Here is a tiny trained network, its code and every weight. The questions are about switching its units off for an input and a class, where a switched-off unit gives its printed mean instead of its output.

import numpy as np


def w(rows, s, z=0):
    codes = np.array(rows[::2]) - 128.0
    scale = np.full(codes.shape[1], s)
    scale[-1] = z or s
    return codes * scale


def f(y):
    return y / 2 * (1 + np.tanh(0.7978845608 * (y + 0.044715 * y**3)))


def log_softmax(a):
    a = a - a.max(-1, keepdims=True)
    return a - np.log(np.exp(a).sum(-1, keepdims=True))


def net(x, mask):
    res = np.array(x, float).reshape(1, 2) / 4 @ E
    y = f(res @ A[0][:, :-1].T + A[0][:, -1])
    res = res + np.where(mask, y, B[0][:, -1]) @ B[0][:, :-1]
    return log_softmax(res[-1] @ U[:, :-1].T + U[:, -1])


A, B = {}, {}
E = w([
[208,71,243,18,230],'x0',
[40,10,27,3,68],'x1',
],0.008)
A[0] = w([
[212,203,195,200,124,31],'neuron 1',
[219,145,166,202,159,249],'neuron 2',
[98,123,151,129,150,254],'neuron 3',
[184,97,196,74,221,31],'neuron 4',
[116,129,98,155,111,253],'neuron 5',
[184,87,195,70,183,56],'neuron 6',
[60,45,73,44,107,48],'neuron 7',
[148,208,183,207,166,185],'neuron 8',
[188,63,154,39,205,29],'neuron 9',
[93,184,80,218,76,197],'neuron 10',
[109,132,134,132,128,254],'neuron 11',
[188,110,195,66,157,224],'neuron 12',
[115,190,66,187,53,22],'neuron 13',
[157,238,179,245,157,63],'neuron 14',
[78,169,66,155,60,42],'neuron 15',
[113,148,80,171,83,184],'neuron 16',
[134,145,63,198,108,82],'neuron 17',
[71,29,41,57,94,238],'neuron 18',
[54,190,86,187,62,13],'neuron 19',
[52,73,65,76,97,63],'neuron 20',
],0.011,0.0086)
B[0] = w([
[26,13,242,169,12,186],'neuron 1',
[181,101,114,24,63,225],'neuron 2',
[255,214,66,8,154,180],'neuron 3',
[145,228,250,221,114,185],'neuron 4',
[207,172,87,47,128,187],'neuron 5',
[51,208,222,238,200,181],'neuron 6',
[59,18,229,133,11,195],'neuron 7',
[108,55,92,61,82,216],'neuron 8',
[93,220,250,231,114,185],'neuron 9',
[178,212,183,131,174,219],'neuron 10',
[220,188,32,4,206,180],'neuron 11',
[203,209,136,129,180,212],'neuron 12',
[75,162,220,253,188,172],'neuron 13',
[70,18,194,57,26,209],'neuron 14',
[139,194,235,199,125,170],'neuron 15',
[122,183,85,147,224,186],'neuron 16',
[137,195,243,180,169,162],'neuron 17',
[157,101,133,21,49,248],'neuron 18',
[47,207,244,253,181,174],'neuron 19',
[95,93,225,109,39,186],'neuron 20',
],0.0093,0.018)
U = w([
[61,42,186,91,35,72],'0',
[116,247,198,197,192,36],'1',
[200,177,58,19,174,244],'2',
[7,53,46,229,68,1],'3',
[37,10,26,222,213,1],'4',
[52,65,17,207,233,1],'5',
[27,42,50,238,214,1],'6',
[36,27,36,200,213,1],'7',
],0.012,0.0086)

Each question gives the input, the list of numbers given to net, and the class t.
The units are the neurons (one row each of A and B). Each row of codes is followed by its name. A weight is (code - 128) times the scale printed after its matrix; where a second scale follows, it is the last column's (A, B and U).
mask holds one flag per neuron, in row order. A switched-off neuron (its flag False) gives its mean, the last column of its row in B, instead of its output. The means were averaged over made-up inputs and are rounded, as every weight is.
A unit's drop is (log p(t) with every unit on - log p(t) with that unit switched off) / (log p(t) with every unit on - log p(t) with every unit switched off).
unit that matters most: the unit with the biggest drop
top k neurons: the k neurons with the biggest drops, biggest first
drop of u: that unit's drop, to one decimal
input [3,-3], class 2: unit that matters most => neuron 7
input [-6,5], class 1: top 2 neurons => neuron 14; neuron 19
input [-8,-8], class 0: top 2 neurons => neuron 14; neuron 1
input [-7,6], class 1: top 3 neurons => neuron 19; neuron 14; neuron 15
input [6,-6], class 0: top 2 neurons => neuron 1; neuron 14
input [1,-4], class 0: top 2 neurons => neuron 1; neuron 14
input [1,3], class 2: top 2 neurons => neuron 1; neuron 14
input [4,-4], class 0: drop of neuron 8 => 0.3
input [-8,2], class 1: drop of neuron 20 => 0.0
input [3,1], class 2: drop of neuron 19 => 0.1
